[ -6  15   8  18  -9  -5  28   1 -13  19 -65  22  34  -4   3   3  47 -26
 -52  -2  31   5   0  16 -79  19 -31  12 -36  13   2  13 -83  32   4]
8
[  0   5  -4  47  16 -21  13  44 -34  30  11  41  21 -16  45  40 -68  32
 -50  18 -12 -25  10 -20 -63 -25 -32 -85  48  13  19  33   3 -24  37]
6
[  4  20 -44  37  15  -7   2  16 -50  23 -49   2  16 -14  70  55 -36  57
 -97 -19  19  -9   0 -37 -20 -48 -16 -72   3  13 -14  66 -22 -45  21]
3
[ -5  18 -16  47  13 -13  11  50 -20  24  19  33  23 -16  39  48 -63  19
 -49  22   2 -31  17 -39 -54 -41 -48 -88  30   5   2  43  -2 -22  28]
1
[ -7  12   7  15  16   9  61  18  -5  10 -76  -7   8  -9  -9  -4  50 -37
 -58  22 -13 -23  25   5 -67  -7 -39  34 -22  13  28  19 -97  14 -31]
4
[ 17   9 -15  69  15 -24  15  67 -29  20 -10  43   9 -25  46  42 -72  16
 -48  12 -16 -21  14 -17 -36 -41 -51 -79  31  17  23  17  -6 -25  31]
7
[   6   14  -35   46    6    1    7   13  -41   14  -29   11   27  -10
   57   61  -26   52 -100  -21   12  -11   -1  -33  -25  -47   -2  -67
    6   19  -10   68  -14  -51   24]
3
[-26  45   9  33   8 -35 -13   5 -21 -19 -32  12  29  -8  59  10 -41  61
 -84 -51  -1  27  23 -37 -38 -30 -22 -44  17  -5   9  48   1  19  47]
7
[  12  -13   -1   58    8    3   89   71   -7   40  -62   45   -6  -15
   -9   18   30  -76  -19   50  -39  -53  -11   -5  -58  -22  -54   12
  -26   29   23   12 -112  -36  -35]
1
[  4  14 -43  39  12 -12  19  20 -50  12 -50   7  23 -12  63  43 -38  60
 -98 -13  14 -18  -7 -33 -15 -57  -8 -63   8  24 -10  66 -26 -37  14]
2
[   5   24  -39   22    6   -4    8   13  -42    9  -13    4   29  -20
   63   45  -30   52 -111  -22   27   -5    9  -34  -30  -52   -4  -50
    4   16  -16   65  -13  -21   17]
8
[-22   4   6  31  -4   9  38   2 -10  26 -65  16  34   2   0   7  58 -23
 -64  -3  37  -9  10  12 -85  26 -18  -5 -32  12   7  21 -94  20   2]
3
[  -2   -7   -5   45    9    6   68   58  -10   37  -46   35    6  -20
   -9   25   30  -68  -37   46  -27  -43   -3   -7  -61  -17  -52    0
  -27   17   23   20 -113  -30  -22]
1
[-25  57  16  25   4 -22  -7   5 -34  -6 -15  16  29  -7  50  11 -43  61
 -80 -26  -2  29  -8 -36 -52 -39 -30 -50  15   7   2  83   6   7  39]
5
[  1  33 -45  19  18   4   0  20 -49  20 -24   4  28 -26  78  51 -35  51
 -91 -11  25  -9  -6 -44 -23 -62 -24 -71   2   0 -22  64 -15 -41  19]
1
[-11  -2 -14  61   3 -35  23  40 -29  12  -4  38  17  -3  32  47 -74  35
 -46  17 -14 -37   7 -30 -37 -39 -38 -82  33  15  16  57  -7 -27  32]
2
[ -7   9   5  29   7  -3  29  17 -17  12 -75  18  19  -8   3   0  45 -23
 -42  -1  21  -3  14  18 -78  13 -22  14 -25   2  13  -4 -82  39   7]
7
[-28  59  13  28   4 -22  -2   1 -34  -8 -15  16  28  -4  57   4 -41  67
 -76 -26  18  24  -8 -34 -50 -38 -31 -44   9   5  -1  77  16   5  37]
5
[ -9  19  -9  43   2 -29   8  39 -25  18  24  39  26  -9  38  50 -74  30
 -57  20   4 -23  18 -29 -56 -20 -42 -78  28   4   9  47   6  -8  33]
8
[   7  -21    8   45    4   -5   74   41  -25   44  -65   49    8  -16
   -4   23   33  -55  -33   37  -37  -38  -23   11  -65   -3  -32   10
  -15   28   31    3 -112  -27  -17]
6
[  -1   -2    1   36   -2    4   49   36  -19   35  -52   40   20  -19
   -6   36   38  -57  -31   33  -16  -33  -18  -13  -65   -6  -42    5
  -29   13   16   26 -113  -20  -17]
1
[ -3   1  12  39   6   6  27  20 -19  12 -50   9  27  -4   4  -9  51 -35
 -60   1  38  -5   6  21 -94  14 -34   7 -38   8  11  11 -80  23   9]
0
[  8 -10   4  60  10 -12  57  61 -25  19 -44  28  -2 -19  -5   8  21 -69
 -42  36 -43 -31  -3   9 -66 -12 -54  10 -28  17  38  12 -87 -20 -13]
0
[  -3   -3   -2   33   -3   -1   54   13  -12   20 -112   19   30    2
    3   -6   49  -21  -56   -4   28  -18   -4   16  -70    3  -30   15
  -32   31    8   12  -97   18  -10]
2
[  1   7  -8  46  11 -18  13  45 -28  25  15  35  22 -18  42  44 -68  28
 -62  16  -6 -24  17 -24 -61 -28 -33 -83  46  13  20  26   2 -19  35]
6
[ -5   6 -12  57  14 -22  30  56 -28  15  -2  37   7 -18  36  43 -75  18
 -49  11 -19 -27  29 -35 -47 -45 -50 -78  25   6  25  52  13 -31  27]
4
[ -3  11  -9  54  12 -11  16  51 -10  21  18  34  24 -10  31  51 -60  25
 -50  24   3 -42  10 -41 -56 -43 -46 -77  32  19   3  50 -20 -30  26]
1
[-15   1   4  41  -6  -2  46  15 -14   9 -64  22  28   1  -5 -10  44 -28
 -47   1  22  -7  22  15 -83  18 -15  -1 -27  12  19   8 -68  31   6]
2
[  8 -17   8  48   4  -4  67  46 -23  33 -60  48   3 -20 -11  15  32 -60
 -31  31 -35 -26  -9   7 -70  -2 -27  12 -17  27  35  -4 -95 -25 -14]
6
[ -8   8  -1  19   6  13  38  14  -5  34 -61  20  35  -8   5   5  53 -28
 -39  10  38 -23  -1   5 -80   9 -37   4 -26  15  -4   9 -94  18 -10]
1
[  4  -7   1  62  -1  -7  72  51 -23  37 -62  51  -2 -14  -6  15  26 -67
 -18  36 -34 -34  -2   7 -58   7 -40   0 -36  19  32   4 -87 -24 -19]
3
[ 14   6  -1  77  16 -19  14  67 -26  12  32  28  13  -8  39  33 -68  15
 -60  27 -16 -35  14 -20 -61 -36 -49 -75  32  15  21  36   5 -26  33]
0
[-31  44  14  17  -1 -24 -13  -9 -26 -22 -13   4  41  -9  52  17 -37  60
 -95 -54   1  32  23 -54 -51 -27 -14 -49  11 -12   8  81  10  18  49]
4
[  5   6   0  21  28   0  48  39   4  17 -55  -5  -4 -10 -17  -6  40 -45
 -37  38 -25 -26  26  21 -49   3 -37  34  -2   9  28 -17 -77  19 -36]
7
[ -3  13 -48  31   3 -10  16  11 -59   8 -40  11  26 -14  67  50 -34  57
 -98 -15  20  -9 -13 -30 -11 -54   3 -71   3  12 -13  70 -14 -39  16]
2
[-23  56  11  26   4 -23 -11   8 -31  -5 -21  21  28 -11  56   3 -52  61
 -72 -29  -3  27   0 -36 -52 -39 -39 -47  13   8   5  68  15  11  44]
5
[  3  -4   3  51   1   4  78  51 -24  19 -58  42   3 -18  -7  25  28 -63
 -39  32 -32 -26  -1   1 -61  -7 -33   6 -37  12  37  23 -89 -25 -18]
4
[ -39   40   16   17    2  -23  -16  -17  -26    2   15    7   45   -3
   55   24  -31   73 -102  -31   23   19   13  -42  -58   -9   -8  -65
   29   -9    8   57   -3    8   48]
6
[  7   0  10  54   4  -2  74  61 -26  23 -59  55  -8 -18 -19   2  20 -68
 -13  42 -40 -19 -14  12 -77 -17 -42  17 -30  30  27  17 -77  -7 -12]
5
[  7   6  10  22  18   0  55  21  15  23 -90  -4  -4   2 -16 -24  49 -43
 -26  27 -41 -29  20  11 -46   3 -45  41  -9  32  23  -6 -84   5 -46]
3
[  1 -12 -10  50   6  -7  81  69 -29  31 -55  44  -6 -29  -4  33  12 -82
 -33  50 -31 -30  -2   1 -51  -9 -58  -5 -37   6  41  18 -87 -31 -23]
4
[  1  27  -9  51   9  -7  17  45 -36  13  19  33  17 -19  42  36 -69  26
 -58  11  -2 -13   9 -19 -57 -49 -36 -74  31  17  12  52  10  -9  37]
5
[ -9  -3   5   7   8  13  34  -1 -14  33 -62  13  36  -4   6   4  62 -15
 -58  11  37 -10  -8  25 -82  26 -11   8 -13  17   6   1 -90  15  -8]
6
[ -1  14  -2   1  23  22  48  24  17  31 -36 -13  15  -8  -8  -8  51 -40
 -41  48 -10 -44  21   6 -54  -3 -48  31  -6  11  13  -7 -89  10 -46]
1
[  10   16  -38   33   16   -5    6   21  -45    4  -38   -1   25  -23
   67   55  -27   57 -114  -22   16  -12    1  -31  -24  -64   -6  -46
   16   15   -9   58  -32  -25   18]
7
[-15  13   5   6   3  -2  26   3 -15  21 -46  13  27  -4  -9   7  43 -26
 -48   8  29   7   4  12 -69  28 -18   4 -29   3  -1  20 -82  33  -3]
8
[ 14  28 -35  40   9  16   4  13 -44  23 -16  17  34  -9  68  62 -18  68
 -79  -9  39 -25 -14 -39 -34 -57  -7 -67   6  11 -25  62 -13 -51  21]
1
[-20  11   9  32   5   3  38   3 -10  34 -64  24  39   0   8  -3  51 -18
 -54   4  42 -15  12  13 -90  32 -31  -6 -31  14   5  14 -84  28   1]
3
[   7  -18   -1   55    7   -7   69   66  -21   31  -59   43   -4  -21
  -11   33   26  -72  -40   41  -31  -34   -7    9  -54   -6  -42    8
  -27   14   33    8 -111  -16  -21]
7
[-11   0  12  25  14   6  42  12 -12  25 -55  27  24  -5   1 -19  53 -24
 -42   9  18  -8  20  22 -98  24 -11   7 -12  16  17 -11 -68  23   4]
6
[  7 -19   2  47  -4  -7  57  40 -34  35 -50  53   7 -27  -4  26  29 -66
 -25  27 -31 -17 -16  11 -61   4 -26  -3 -21  16  35  -6 -92 -27  -3]
6
[-22  44   8  26   7 -35 -18  11 -28  -7 -26   9  33  -9  58  21 -37  59
 -96 -34   0  27   5 -39 -43 -19 -23 -56  22  -5   4  58 -16  20  39]
7
[ 18  32 -32  42  12   5  15  29 -56   9 -27  18  12 -20  67  33 -43  56
 -76  -6  19  -6 -11 -23 -37 -71 -13 -51   8  26 -13  63   7 -29  24]
5
[ 10  33 -37  40  26   3  17  34 -52   4 -16   2  11 -22  64  31 -47  55
 -96 -12  11  -3   8 -25 -40 -73 -10 -47  14  21  -7  73   8 -28  29]
5
[  5 -13   2  64  -1  -2  70  50 -16  37 -55  49   3  -9 -16  22  32 -63
 -29  39 -32 -38  -5   5 -64   5 -36   2 -35  22  27   7 -93 -25 -17]
3
[-25  53   6  25   9 -23 -14   7 -18  -5  -4  11  34  -9  54   6 -40  52
 -69 -32  -1  15  24 -56 -55 -31 -29 -55  16  -8  -4  55   8  15  43]
1
[ 13  24 -44  32   9  -9   5  21 -53  19  -9  11  22 -20  63  54 -39  53
 -96 -15  26  -7   4 -33 -27 -50  -9 -59   3   8 -16  60  -1 -29  23]
8
[ 12   6   1  71  15 -21  11  54 -28  15  14  25  15  -1  40  39 -66  31
 -56  16 -16 -41   9 -21 -59 -42 -51 -71  33  16  16  48   1 -27  33]
0
[  2  -1  -4  47   5   4  66  52 -18  31 -45  39   5 -20  -2  19  31 -67
 -24  37 -25 -33  -2  -5 -61 -12 -42   4 -32  10  21   9 -96 -22 -17]
1
[-13   4 -11  54   4 -31  19  34 -33  13  -3  39  23  -3  34  50 -69  37
 -49  15  -9 -33   9 -31 -40 -34 -31 -87  32  13  12  61  -7 -23  30]
2
[ -2   7 -16  54   9 -19  28  56 -30  12   0  27   8 -16  33  45 -71  21
 -56   7   5 -21  22 -34 -50 -44 -43 -76  20   3  15  50  10 -19  30]
4
[-10  -2   5  32   9  -3  28  26 -11  10 -74  19  20  -8  -9   6  42 -30
 -48  -7   4  -1  18  16 -77  13 -18  12 -17   7  18  10 -82  29   8]
7
[-33  46   4  34  12 -32  -4   2 -21   8 -11  10  31  -1  58  12 -42  60
 -85 -26  12   6  23 -44 -45 -14 -36 -60  10  -6   3  61   8   4  34]
3
[-21  14   5  12  10  17  37  11  -5  26 -51  14  40  -5  10  -2  54 -25
 -50  11  30 -18   5   6 -85  13 -28   3 -24   6   0  24 -87  18  -5]
1
[-17   8  17  35   6   3  45  13  -2  28 -66  25  34   3   4  -4  47 -28
 -53  13  23 -18  10  16 -90  27 -37  -4 -28  19  11  19 -86  20  -2]
3
[ 17  24 -40  45  19  -6  14  18 -46  26 -52   8  20  -7  74  49 -34  65
 -88 -16  23 -24  -1 -33 -24 -50 -20 -58   3  20 -18  57 -12 -37  16]
3
[-21   7  13  17  -2   8  36  -5  -6  26 -81  15  41   1   6  -5  59 -23
 -58  -5  22  -7   1  20 -80  25 -28   6 -29  16   7  24 -91  20  -3]
3
[  0  24  -2  51   9  -8  20  39 -32  15   8  36  18  -9  33  38 -67  38
 -49  16   3 -25   6 -19 -64 -52 -43 -62  29  19   7  54   9  -8  35]
5
[  18  -13   -3   61   13   -7   70   67  -27   32  -56   26   -5  -15
   -5   24   25  -65  -50   46  -34  -47  -18    7  -57  -21  -60   15
  -33   21   29   16 -103  -30  -29]
0
